Below is a small trained network, with its code and all its weights. Each question gives an input and a class and asks what happens when units are switched off, that is, made to give their printed mean instead of their output.

import numpy as np


def w(rows, s, z=0):
    codes = np.array(rows[::2]) - 128.0
    scale = np.full(codes.shape[1], s)
    scale[-1] = z or s
    return codes * scale


def norm(h):
    return h / np.sqrt((h * h).mean(-1, keepdims=True) + 1e-5)


def f(y):
    return np.maximum(y, 0)


def log_softmax(a):
    a = a - a.max(-1, keepdims=True)
    return a - np.log(np.exp(a).sum(-1, keepdims=True))


def net(x, mask):
    res = np.array(x, float).reshape(1, 5) / 4 @ E
    u = 0
    for l in range(3):
        y = f(norm(res) @ A[l][:, :-1].T + A[l][:, -1])
        res = res + np.where(mask[u : u + 6], y, B[l][:, -1]) @ B[l][:, :-1]
        u += 6
    return log_softmax(norm(res)[-1] @ U[:, :-1].T + U[:, -1])


A, B = {}, {}
E = w([
[138,5,129,144,100,107,138,131],'x0',
[78,120,159,2,87,104,108,137],'x1',
[100,135,206,63,116,158,161,85],'x2',
[107,104,124,105,150,190,125,93],'x3',
[177,147,98,182,139,45,43,101],'x4',
],0.0085)
A[0] = w([
[171,98,148,149,133,174,85,195,181],'L0N1',
[58,106,77,137,82,81,81,89,254],'L0N2',
[121,71,141,160,64,130,93,89,150],'L0N3',
[144,179,154,107,107,138,49,117,238],'L0N4',
[255,110,91,217,210,185,97,169,133],'L0N5',
[173,158,105,220,90,187,124,152,176],'L0N6',
],0.0077,0.00096)
B[0] = w([
[108,163,141,182,120,158,15,115,163],'L0N1',
[128,82,163,200,222,206,146,184,187],'L0N2',
[66,98,232,132,225,149,154,103,182],'L0N3',
[140,103,90,178,147,104,199,204,180],'L0N4',
[104,58,114,85,113,35,1,55,254],'L0N5',
[204,156,34,110,81,146,97,104,204],'L0N6',
],0.0083,0.0073)
A[1] = w([
[143,154,63,80,140,138,169,87,140],'L1N1',
[175,112,134,248,127,145,78,107,6],'L1N2',
[92,97,113,3,157,53,188,163,74],'L1N3',
[108,170,190,143,148,205,242,140,172],'L1N4',
[159,156,109,112,139,22,92,163,218],'L1N5',
[25,134,139,123,54,126,172,114,198],'L1N6',
],0.0062,0.0015)
B[1] = w([
[188,100,213,155,144,120,110,133,164],'L1N1',
[132,148,124,109,44,122,151,89,245],'L1N2',
[228,162,94,189,126,162,148,186,212],'L1N3',
[134,68,70,164,95,200,96,212,249],'L1N4',
[76,130,64,94,147,165,140,202,252],'L1N5',
[255,110,118,79,130,230,40,33,197],'L1N6',
],0.0078,0.0044)
A[2] = w([
[216,93,203,143,67,228,173,97,114],'L2N1',
[189,111,111,111,50,144,111,121,207],'L2N2',
[180,67,148,212,188,92,69,62,208],'L2N3',
[121,139,23,197,137,148,183,234,236],'L2N4',
[29,30,254,176,163,119,141,115,245],'L2N5',
[103,156,86,189,172,117,76,142,254],'L2N6',
],0.0068,0.00088)
B[2] = w([
[133,118,212,232,88,179,50,91,230],'L2N1',
[130,122,7,172,43,163,123,127,199],'L2N2',
[151,114,132,135,106,20,162,50,254],'L2N3',
[109,136,195,36,144,128,147,108,216],'L2N4',
[151,168,132,172,255,89,197,129,212],'L2N5',
[91,196,115,74,40,129,190,147,211],'L2N6',
],0.0093,0.0071)
U = w([
[160,95,15,122,45,74,82,57,109],'0',
[122,140,132,57,120,136,174,179,72],'1',
[140,59,170,177,200,88,185,105,99],'2',
[181,78,136,138,63,245,86,129,255],'3',
],0.011,0.00091)

Each question gives the input, the list of numbers given to net, and the class t.
The units are the neurons (one row each of A and B). Each row of codes is followed by its name. A weight is (code - 128) times the scale printed after its matrix; where a second scale follows, it is the last column's (A, B and U).
mask holds one flag per neuron, layer by layer. A switched-off neuron (its flag False) gives its mean, the last column of its row in B, instead of its output. The means were averaged over made-up inputs and are rounded, as every weight is.
A unit's drop is (log p(t) with every unit on - log p(t) with that unit switched off) / (log p(t) with every unit on - log p(t) with every unit switched off).
The circuit of an input: a set's keep is (log p(t) with only the set's units on - log p(t) with every unit switched off) / (log p(t) with every unit on - log p(t) with every unit switched off). Starting from the 12 units with the biggest drops (on a tie, the unit counted first), units are removed one at a time, each time the one whose removal leaves the highest keep (on an exact tie, the one counted first), for as long as the keep stays at least 0.8.
units of the circuit, in order: the units of the circuit, biggest drop first
k most important neurons: the k neurons with the biggest drops, biggest first
k most important neurons of layer l: the k neurons of layer l with the biggest drops, biggest first
drop of u: that unit's drop, to one decimal
input [4,-4,7,-1,4], class 2: units of the circuit, in order -> L0N3
input [-1,2,1,5,3], class 2: units of the circuit, in order -> L0N2, L0N6, L2N5
input [-6,6,-8,-3,-8], class 3: 2 most important neurons -> L1N6, L0N5
input [5,-5,-2,4,-6], class 0: 2 most important neurons -> L0N6, L0N5
input [3,0,1,4,-1], class 2: units of the circuit, in order -> L2N5, L0N6
input [6,3,1,7,-2], class 2: 2 most important neurons of layer 0 -> L0N3, L0N6
input [4,-5,7,3,5], class 2: 2 most important neurons -> L0N3, L2N5
input [-2,2,3,7,7], class 2: 2 most important neurons of layer 1 -> L1N5, L1N3
input [-3,2,4,-8,-1], class 3: 2 most important neurons of layer 0 -> L0N5, L0N6
input [1,4,-4,-8,-5], class 3: 2 most important neurons of layer 1 -> L1N6, L1N3
input [0,8,5,-6,-2], class 3: drop of L0N5 -> 0.1
input [3,6,3,-2,3], class 2: drop of L0N2 -> 0.9
input [3,0,-3,8,-1], class 2: drop of L2N5 -> 0.1
input [-8,4,-3,2,-8], class 3: most important neuron -> L1N6
